Here is a tiny trained network, its code and every weight. The questions are about switching its units off for an input and a class, where a switched-off unit gives its printed mean instead of its output.

import numpy as np


def w(rows, s, z=0):
    codes = np.array(rows[::2]) - 128.0
    scale = np.full(codes.shape[1], s)
    scale[-1] = z or s
    return codes * scale


def norm(h):
    return h / np.sqrt((h * h).mean(-1, keepdims=True) + 1e-5)


def f(y):
    return np.maximum(y, 0)


def log_softmax(a):
    a = a - a.max(-1, keepdims=True)
    return a - np.log(np.exp(a).sum(-1, keepdims=True))


def net(x, mask):
    res = np.array(x, float).reshape(1, 5) / 4 @ E
    u = 0
    for l in range(4):
        y = f(norm(res) @ A[l][:, :-1].T + A[l][:, -1])
        res = res + np.where(mask[u : u + 9], y, B[l][:, -1]) @ B[l][:, :-1]
        u += 9
    return log_softmax(norm(res)[-1] @ U[:, :-1].T + U[:, -1])


A, B = {}, {}
E = w([
[47,103,83,47,98,154],'x0',
[87,188,226,120,159,98],'x1',
[171,37,219,55,109,117],'x2',
[76,83,151,221,74,97],'x3',
[136,142,167,145,70,254],'x4',
],0.0056)
A[0] = w([
[254,107,30,136,94,171,2],'0.n1',
[244,14,123,150,123,142,164],'0.n2',
[82,94,165,204,77,157,87],'0.n3',
[231,115,166,197,152,147,83],'0.n4',
[227,207,131,67,187,244,68],'0.n5',
[36,184,212,108,107,93,126],'0.n6',
[100,90,171,88,136,138,207],'0.n7',
[166,24,32,155,118,154,84],'0.n8',
[183,225,211,200,188,86,130],'0.n9',
],0.0085,0.0043)
B[0] = w([
[101,185,83,147,96,89,182],'0.n1',
[120,179,68,181,115,134,235],'0.n2',
[143,53,116,100,94,27,189],'0.n3',
[2,142,126,135,250,140,190],'0.n4',
[152,54,126,62,120,39,219],'0.n5',
[114,187,126,99,72,118,223],'0.n6',
[112,158,66,137,105,161,225],'0.n7',
[71,213,119,113,69,84,211],'0.n8',
[71,134,150,111,123,140,255],'0.n9',
],0.0096,0.0055)
A[1] = w([
[173,93,133,198,242,78,253],'1.n1',
[191,234,237,71,135,148,108],'1.n2',
[86,33,104,57,23,134,178],'1.n3',
[166,78,237,175,247,186,144],'1.n4',
[195,80,2,187,148,219,75],'1.n5',
[153,166,172,221,67,199,127],'1.n6',
[81,72,141,181,100,111,116],'1.n7',
[221,129,77,195,182,79,145],'1.n8',
[178,22,172,79,88,183,132],'1.n9',
],0.0064,0.0031)
B[1] = w([
[51,133,253,60,171,144,167],'1.n1',
[86,180,130,152,49,80,160],'1.n2',
[71,190,114,200,218,137,254],'1.n3',
[137,161,97,123,228,158,134],'1.n4',
[157,191,36,184,103,93,135],'1.n5',
[170,143,158,186,191,74,137],'1.n6',
[158,146,124,36,163,78,166],'1.n7',
[74,225,199,80,89,73,149],'1.n8',
[194,209,67,197,173,76,145],'1.n9',
],0.0064,0.0061)
A[2] = w([
[49,228,105,139,131,98,214],'2.n1',
[124,118,153,131,119,95,122],'2.n2',
[108,158,224,111,132,117,175],'2.n3',
[117,176,189,80,143,120,76],'2.n4',
[102,145,128,175,66,246,168],'2.n5',
[200,106,105,71,185,99,214],'2.n6',
[88,118,104,91,89,195,2],'2.n7',
[118,136,137,153,138,111,174],'2.n8',
[123,147,192,100,76,147,44],'2.n9',
],0.012,0.0017)
B[2] = w([
[174,104,141,167,158,143,253],'2.n1',
[143,79,123,144,37,111,137],'2.n2',
[174,166,38,146,92,111,159],'2.n3',
[118,108,25,167,122,142,158],'2.n4',
[170,126,106,108,153,71,139],'2.n5',
[143,92,195,94,152,84,137],'2.n6',
[79,157,215,113,254,127,137],'2.n7',
[180,144,113,102,112,125,145],'2.n8',
[120,181,49,154,155,103,137],'2.n9',
],0.008,0.023)
A[3] = w([
[155,176,138,4,92,111,254],'3.n1',
[168,91,78,156,159,56,181],'3.n2',
[137,104,150,127,126,178,92],'3.n3',
[89,163,171,114,113,136,53],'3.n4',
[175,80,105,146,133,88,130],'3.n5',
[233,145,117,170,123,131,182],'3.n6',
[106,139,173,188,146,92,174],'3.n7',
[114,103,114,143,180,165,149],'3.n8',
[78,64,178,177,46,108,139],'3.n9',
],0.011,0.0034)
B[3] = w([
[89,102,163,118,57,29,149],'3.n1',
[158,86,209,115,142,155,250],'3.n2',
[117,108,73,132,54,163,128],'3.n3',
[104,142,107,132,70,97,128],'3.n4',
[158,80,137,100,164,138,167],'3.n5',
[156,33,56,149,168,168,183],'3.n6',
[109,138,132,2,116,165,181],'3.n7',
[151,102,177,110,173,244,152],'3.n8',
[108,122,165,24,105,71,140],'3.n9',
],0.0088,0.013)
U = w([
[133,93,174,73,81,26,172],'0',
[114,217,59,180,83,66,165],'1',
[187,96,141,138,159,130,183],'2',
[184,109,130,156,156,163,169],'3',
[40,203,185,108,197,165,118],'4',
[152,129,173,151,78,158,64],'5',
[144,188,193,154,39,133,18],'6',
[169,186,186,163,8,201,3],'7',
],0.014,0.006)

Each question gives the input, the list of numbers given to net, and the class t.
The units are the neurons (one row each of A and B). Each row of codes is followed by its name. A weight is (code - 128) times the scale printed after its matrix; where a second scale follows, it is the last column's (A, B and U).
mask holds one flag per neuron, layer by layer. A switched-off neuron (its flag False) gives its mean, the last column of its row in B, instead of its output. The means were averaged over made-up inputs and are rounded, as every weight is.
A unit's drop is (log p(t) with every unit on - log p(t) with that unit switched off) / (log p(t) with every unit on - log p(t) with every unit switched off).
The circuit of an input: a set's keep is (log p(t) with only the set's units on - log p(t) with every unit switched off) / (log p(t) with every unit on - log p(t) with every unit switched off). Starting from the 12 units with the biggest drops (on a tie, the unit counted first), units are removed one at a time, each time the one whose removal leaves the highest keep (on an exact tie, the one counted first), for as long as the keep stays at least 0.8.
units of the circuit, in order: the units of the circuit, biggest drop first
unit that matters most: the unit with the biggest drop
top k neurons: the k neurons with the biggest drops, biggest first
top k neurons in layer l: the k neurons of layer l with the biggest drops, biggest first
input [0,8,-6,-4,-2], class 1: unit that matters most : 0.n6
input [8,2,6,-6,-3], class 4: top 2 neurons in layer 1 : (1.n3 1.n7)
input [-8,-1,-7,0,-2], class 4: units of the circuit, in order : (0.n4 0.n9)
input [6,-2,-5,-7,6], class 0: top 2 neurons : (0.n5 0.n9)
input [-8,-7,-2,-6,-3], class 4: units of the circuit, in order : (0.n4 1.n1)
input [-5,1,-4,6,-4], class 0: top 3 neurons : (1.n3 0.n3 2.n2)
input [2,6,-3,3,-6], class 1: units of the circuit, in order : (0.n6 3.n2)
input [3,-7,5,-5,7], class 1: top 3 neurons : (0.n1 0.n2 0.n8)
input [-6,4,6,3,-1], class 3: top 2 neurons : (2.n3 1.n3)
input [7,-2,3,-4,-3], class 4: units of the circuit, in order : (2.n7 3.n6 0.n5)
input [5,-8,7,4,-8], class 1: top 2 neurons in layer 3 : (3.n8 3.n6)
input [-4,-7,6,8,1], class 0: top 4 neurons : (0.n3 3.n9 2.n3 2.n4)
input [-4,-6,-2,7,2], class 0: top 4 neurons : (0.n3 0.n7 2.n3 3.n9)
input [3,7,-8,-2,-7], class 3: top 2 neurons : (2.n1 0.n8)
input [0,-6,-2,-4,5], class 1: units of the circuit, in order : (0.n1)
input [-2,-7,3,6,-4], class 1: top 3 neurons : (0.n2 0.n8 0.n5)
input [-8,5,-3,6,1], class 4: top 3 neurons : (0.n4 0.n9 0.n5)
input [7,-3,-4,-1,4], class 4: top 2 neurons : (2.n7 2.n3)
input [5,2,8,6,0], class 3: top 4 neurons : (1.n3 0.n8 0.n9 0.n4)
input [-8,1,6,-3,6], class 4: units of the circuit, in order : (0.n4)
input [5,7,-8,0,-5], class 3: units of the circuit, in order : (2.n1 0.n8)
input [-3,-3,-6,6,0], class 0: top 2 neurons : (0.n3 3.n9)
input [7,4,8,2,-5], class 3: top 3 neurons : (0.n8 1.n3 0.n9)
input [2,-7,4,-5,-1], class 1: top 3 neurons : (0.n2 0.n8 0.n1)
input [7,5,-5,-3,-8], class 2: top 4 neurons in layer 0 : (0.n9 0.n8 0.n4 0.n5)
input [-2,-6,5,-6,5], class 0: top 3 neurons in layer 2 : (2.n4 2.n3 2.n1)
input [-6,3,1,-4,1], class 4: units of the circuit, in order : (0.n9)
